Here is a tiny trained network, its code and every weight. The questions are about switching its units off for an input and a target symbol, where a switched-off unit gives its printed mean instead of its output.

import numpy as np


def w(rows, s, z=0):
    codes = np.array(rows[::2]) - 128.0
    scale = np.full(codes.shape[1], s)
    scale[-1] = z or s
    return codes * scale


def f(y):
    return np.maximum(y, 0)


def softmax(a):
    e = np.exp(a - a.max(-1, keepdims=True))
    return e / e.sum(-1, keepdims=True)


def log_softmax(a):
    a = a - a.max(-1, keepdims=True)
    return a - np.log(np.exp(a).sum(-1, keepdims=True))


def net(x, mask):
    ids = ['βδεζηθξστφω'.index(c) for c in x.split()]
    T = len(ids)
    res = E[ids] + P[:T]
    u = 0
    for l in range(2):
        q, k, v = (res @ M[l].T for M in (Q, K, V))
        z = softmax(np.where(np.tri(T) > 0, q @ k.T / 2**0.5, -1e9)) @ v
        res = res + np.where(mask[u], z, O[l][:, -1]) @ O[l][:, :-1]
        u += 1
        y = f(res @ A[l][:, :-1].T + A[l][:, -1])
        res = res + np.where(mask[u : u + 16], y, B[l][:, -1]) @ B[l][:, :-1]
        u += 16
    return log_softmax(res[-1] @ U[:, :-1].T + U[:, -1])


Q, K, V, O, A, B = {}, {}, {}, {}, {}, {}
E = w([
[194,111,95,119,149,166,108,118,150,220,70,140],'β',
[168,97,112,118,207,61,176,98,166,109,145,149],'δ',
[69,61,135,139,121,139,170,213,132,163,132,116],'ε',
[208,70,138,119,170,153,142,255,130,94,106,193],'ζ',
[164,83,128,148,192,158,130,136,178,180,88,103],'η',
[126,78,131,163,189,146,177,151,179,107,164,119],'θ',
[186,129,92,99,213,99,136,72,170,165,88,136],'ξ',
[133,80,166,106,46,132,89,143,58,97,174,108],'σ',
[176,190,136,136,85,219,117,88,80,181,130,97],'τ',
[84,66,135,127,138,60,200,171,133,117,162,133],'φ',
[59,150,51,73,100,159,214,168,134,168,104,182],'ω',
],0.0076)
P = w([
[154,107,91,72,106,134,165,129,174,163,74,120],'0',
[81,133,44,241,118,96,98,142,105,83,101,151],'1',
[106,80,169,90,143,155,159,96,156,177,93,166],'2',
[129,137,72,219,138,110,114,166,107,54,117,16],'3',
[214,133,143,63,99,127,189,171,181,176,155,95],'4',
[89,127,101,238,133,118,85,129,66,139,129,217],'5',
[114,62,231,76,179,197,176,86,123,163,133,156],'6',
[170,164,91,203,136,99,97,194,90,100,167,1],'7',
[187,109,192,85,124,155,182,139,150,188,192,111],'8',
[102,128,117,215,144,135,72,116,26,155,168,223],'9',
[184,107,195,81,131,165,192,129,136,186,205,106],'10',
],0.0073)
Q[0] = w([
[45,216,50,224,83,47,8,73,71,15,47,187],'0.h1',
[140,78,213,33,148,175,202,123,202,220,173,206],'0.h1',
],0.014)
K[0] = w([
[68,83,51,138,206,107,144,148,219,118,22,156],'0.h1',
[143,149,221,166,109,165,65,48,2,147,211,112],'0.h1',
],0.0063)
V[0] = w([
[119,228,82,191,141,229,194,74,131,219,79,97],'0.h1',
[154,92,152,201,254,148,145,251,155,168,150,154],'0.h1',
],0.0052)
O[0] = w([
[131,224,174,179,188,127,183,171,82,176,69,86,251],'0.h1',
[96,111,1,115,201,180,96,186,106,66,84,101,244],'0.h1',
],0.0059,0.0012)
A[0] = w([
[143,192,164,221,177,106,168,165,72,155,89,127,220],'0.n1',
[190,135,166,42,101,178,110,56,162,187,89,126,180],'0.n2',
[117,97,189,113,222,158,175,114,173,109,153,130,168],'0.n3',
[125,185,74,178,140,173,79,163,89,145,116,81,144],'0.n4',
[82,181,69,185,126,194,69,177,79,105,123,92,123],'0.n5',
[148,96,122,1,118,86,205,88,216,76,138,229,145],'0.n6',
[162,197,60,211,195,72,103,67,104,74,136,148,140],'0.n7',
[166,112,157,79,195,54,186,76,206,140,132,112,146],'0.n8',
[173,123,183,51,46,212,109,120,102,153,115,106,208],'0.n9',
[84,88,80,190,89,29,90,151,66,7,195,153,224],'0.n10',
[146,152,55,142,130,130,141,175,130,29,120,13,241],'0.n11',
[43,89,196,61,59,129,184,171,148,174,148,113,178],'0.n12',
[154,118,131,118,113,194,112,139,59,148,106,212,241],'0.n13',
[105,103,91,170,161,158,102,118,52,126,125,222,255],'0.n14',
[203,123,87,92,90,112,169,168,216,174,95,83,242],'0.n15',
[224,153,140,18,198,168,138,30,219,177,66,144,133],'0.n16',
],0.006,0.0023)
B[0] = w([
[109,195,142,218,122,90,166,165,45,138,83,110,254],'0.n1',
[152,165,122,130,122,198,75,5,112,241,115,158,206],'0.n2',
[88,64,184,111,208,111,165,134,164,124,77,117,200],'0.n3',
[150,113,29,173,138,59,111,125,109,109,150,126,215],'0.n4',
[150,110,44,186,169,42,107,104,135,139,142,141,223],'0.n5',
[131,142,108,108,182,75,143,132,141,40,228,253,187],'0.n6',
[35,64,103,176,24,151,90,228,50,178,132,118,179],'0.n7',
[186,126,142,134,206,36,153,141,195,172,128,150,185],'0.n8',
[134,152,82,118,44,244,115,75,61,154,151,119,226],'0.n9',
[125,178,45,242,115,166,120,80,114,225,103,110,244],'0.n10',
[201,128,48,162,135,91,138,170,124,171,133,28,237],'0.n11',
[77,67,175,77,43,110,178,146,73,110,170,155,243],'0.n12',
[49,142,99,156,112,242,121,88,79,133,116,186,226],'0.n13',
[36,136,103,224,139,160,107,111,114,157,104,183,234],'0.n14',
[223,135,105,86,124,138,157,162,165,194,161,108,244],'0.n15',
[193,175,108,114,219,165,97,50,180,249,57,152,200],'0.n16',
],0.0053,0.0041)
Q[1] = w([
[143,102,40,153,153,109,124,148,115,129,142,67],'1.h1',
[231,154,130,66,86,83,142,145,148,108,146,2],'1.h1',
],0.0087)
K[1] = w([
[242,146,179,3,113,185,184,178,144,145,205,85],'1.h1',
[213,196,48,126,35,80,113,215,187,158,175,102],'1.h1',
],0.0054)
V[1] = w([
[206,185,109,115,255,107,100,58,234,149,67,145],'1.h1',
[122,62,173,93,198,19,190,197,201,102,136,115],'1.h1',
],0.0062)
O[1] = w([
[3,97,164,34,217,202,105,178,25,97,204,118,124],'1.h1',
[37,68,109,107,160,199,197,26,114,79,41,44,1],'1.h1',
],0.006,0.007)
A[1] = w([
[124,172,123,103,139,124,155,99,142,130,125,156,152],'1.n1',
[105,100,108,103,150,188,133,133,110,136,119,112,184],'1.n2',
[110,91,135,114,108,183,157,117,124,121,82,97,136],'1.n3',
[139,157,121,140,125,131,163,125,131,142,93,129,199],'1.n4',
[132,114,108,160,103,109,150,74,154,118,70,107,109],'1.n5',
[111,108,115,96,189,157,127,121,116,51,153,143,124],'1.n6',
[106,143,143,124,139,102,86,175,106,93,167,138,3],'1.n7',
[102,137,116,148,165,113,123,141,110,133,130,109,140],'1.n8',
[125,87,141,67,110,139,108,105,153,135,149,149,132],'1.n9',
[92,133,105,136,159,124,119,119,110,150,121,105,152],'1.n10',
[127,123,138,136,140,95,161,136,122,127,114,126,203],'1.n11',
[149,140,125,154,90,95,110,103,158,125,116,123,56],'1.n12',
[120,145,109,147,125,117,134,139,121,123,111,135,117],'1.n13',
[94,117,144,101,163,175,132,116,104,99,104,97,47],'1.n14',
[143,114,141,125,153,130,131,108,177,141,138,126,144],'1.n15',
[94,92,154,70,126,139,155,111,113,11,149,129,76],'1.n16',
],0.011,0.0033)
B[1] = w([
[91,106,127,67,107,141,147,159,91,148,135,134,173],'1.n1',
[77,133,109,127,164,116,68,145,171,137,138,98,238],'1.n2',
[126,108,155,151,57,184,89,216,192,161,75,75,178],'1.n3',
[95,165,133,89,135,145,159,145,93,120,101,139,243],'1.n4',
[142,94,88,71,121,142,127,103,132,63,66,156,230],'1.n5',
[103,204,145,145,163,103,149,108,144,82,144,134,204],'1.n6',
[151,93,114,38,54,135,129,87,146,40,95,173,204],'1.n7',
[151,122,159,106,94,118,143,95,114,135,154,133,253],'1.n8',
[142,96,67,90,113,57,59,87,174,91,147,170,181],'1.n9',
[143,105,157,120,124,122,141,88,104,158,146,112,254],'1.n10',
[139,130,150,138,142,156,155,127,87,158,108,119,188],'1.n11',
[87,159,76,138,195,147,134,156,133,73,106,148,208],'1.n12',
[153,117,151,139,118,98,117,112,143,143,127,130,207],'1.n13',
[191,171,199,160,55,99,101,100,197,111,117,99,200],'1.n14',
[158,146,164,137,74,125,131,123,136,126,129,131,174],'1.n15',
[254,81,97,167,158,238,210,95,78,94,148,191,162],'1.n16',
],0.0085,0.0068)
U = w([
[157,155,174,202,109,177,127,134,199,97,136,94,4],'β',
[50,206,143,76,150,21,99,72,139,115,132,99,198],'δ',
[180,48,78,122,168,171,220,70,50,64,88,170,120],'ε',
[151,156,205,186,142,145,218,157,35,210,155,121,226],'ζ',
[69,170,164,171,124,57,38,140,209,188,116,60,50],'η',
[97,33,76,143,241,171,75,133,98,213,196,114,77],'θ',
[38,114,81,2,143,151,160,178,65,88,154,158,133],'ξ',
[145,173,155,91,158,149,175,90,110,32,147,156,52],'σ',
[100,201,76,185,223,132,92,235,200,72,125,151,153],'τ',
[104,57,139,77,55,196,70,194,174,136,45,90,139],'φ',
[199,67,144,106,50,64,74,91,184,126,161,173,153],'ω',
],0.0058,0.0024)

Each question gives the input, a string of symbols that net reads in full, and the target symbol t.
The units are the heads (2 rows each of Q, K, V and O) and the neurons (one row each of A and B). Each row of codes is followed by its name. A weight is (code - 128) times the scale printed after its matrix; where a second scale follows, it is the last column's (O, A, B and U).
mask holds one flag per unit, layer by layer, with each layer's heads first. A switched-off unit (its flag False) gives its mean, the last column of its rows in O or B, instead of its output. The means were averaged over made-up inputs and are rounded, as every weight is.
A unit's drop is (log p(t) with every unit on - log p(t) with that unit switched off) / (log p(t) with every unit on - log p(t) with every unit switched off).
most important unit: the unit with the biggest drop
top k neurons: the k neurons with the biggest drops, biggest first
top k neurons in layer l: the k neurons of layer l with the biggest drops, biggest first
input σ σ ε ε ζ, target ω: most important unit	0.h1
input ε ε θ δ σ δ ξ δ σ β, target σ: top 4 neurons	[0.n16 1.n16 1.n14 1.n6]
input β ε ξ, target δ: top 3 neurons	[1.n6 1.n14 0.n16]
input ε θ τ θ ε τ θ ξ φ ε, target η: top 2 neurons in layer 0	[0.n3 0.n8]
input φ τ ω ε, target φ: top 2 neurons in layer 1	[1.n3 1.n5]
input ζ ω ε σ ε θ δ τ ε ε, target β: top 2 neurons	[1.n14 1.n16]
input ζ δ σ ε, target θ: top 3 neurons	[0.n15 0.n11 0.n10]
input ε σ τ ε ε σ θ θ ω β, target η: top 3 neurons	[0.n3 1.n14 1.n2]
input σ δ ε η τ δ τ σ τ ω, target ω: top 2 neurons in layer 0	[0.n16 0.n9]
input τ ε σ σ ε δ, target τ: top 2 neurons in layer 0	[0.n9 0.n12]
input ε ε φ ε η, target η: top 3 neurons	[1.n14 1.n2 0.n15]
input ε ε ξ φ ξ φ δ ε, target σ: top 4 neurons	[1.n16 0.n16 1.n14 1.n6]
input ε τ ε β ε ξ, target ε: top 2 neurons	[1.n5 0.n12]
input ξ σ β τ τ ε ε φ, target ω: most important unit	1.h1
input η θ η ξ ζ ζ θ δ ε δ, target η: top 3 neurons in layer 0	[0.n3 0.n10 0.n7]
input ω ε η σ ω δ ξ, target ω: top 2 neurons in layer 0	[0.n14 0.n7]
input ε ε σ ε ε ω σ δ σ ε, target τ: top 2 neurons	[1.n12 0.n9]
input φ β δ β β τ, target β: top 3 neurons	[1.n14 1.n16 1.n3]
input ε τ ε τ, target ε: top 2 neurons	[1.n5 0.n5]
input τ ε τ τ, target ω: top 2 neurons in layer 0	[0.n16 0.n2]
input θ σ τ ζ τ σ δ δ, target ω: top 4 neurons in layer 0	[0.n16 0.n9 0.n2 0.n7]
input β ε β τ, target ξ: top 3 neurons	[1.n7 0.n16 0.n2]
input σ σ φ σ ω ξ ε, target ω: top neuron	[1.n9]
input σ δ φ, target ω: top 2 neurons in layer 0	[0.n7 0.n14]
input ε ω δ ε ε ε ε τ ε θ, target ε: top 3 neurons	[1.n5 0.n12 0.n10]
input σ β ξ ε τ φ, target σ: top 3 neurons in layer 0	[0.n16 0.n8 0.n2]
input ε ω ε ε ε σ ε δ β, target ω: top 2 neurons in layer 1	[1.n9 1.n15]
input τ η ω, target ζ: top 2 neurons in layer 0	[0.n1 0.n7]
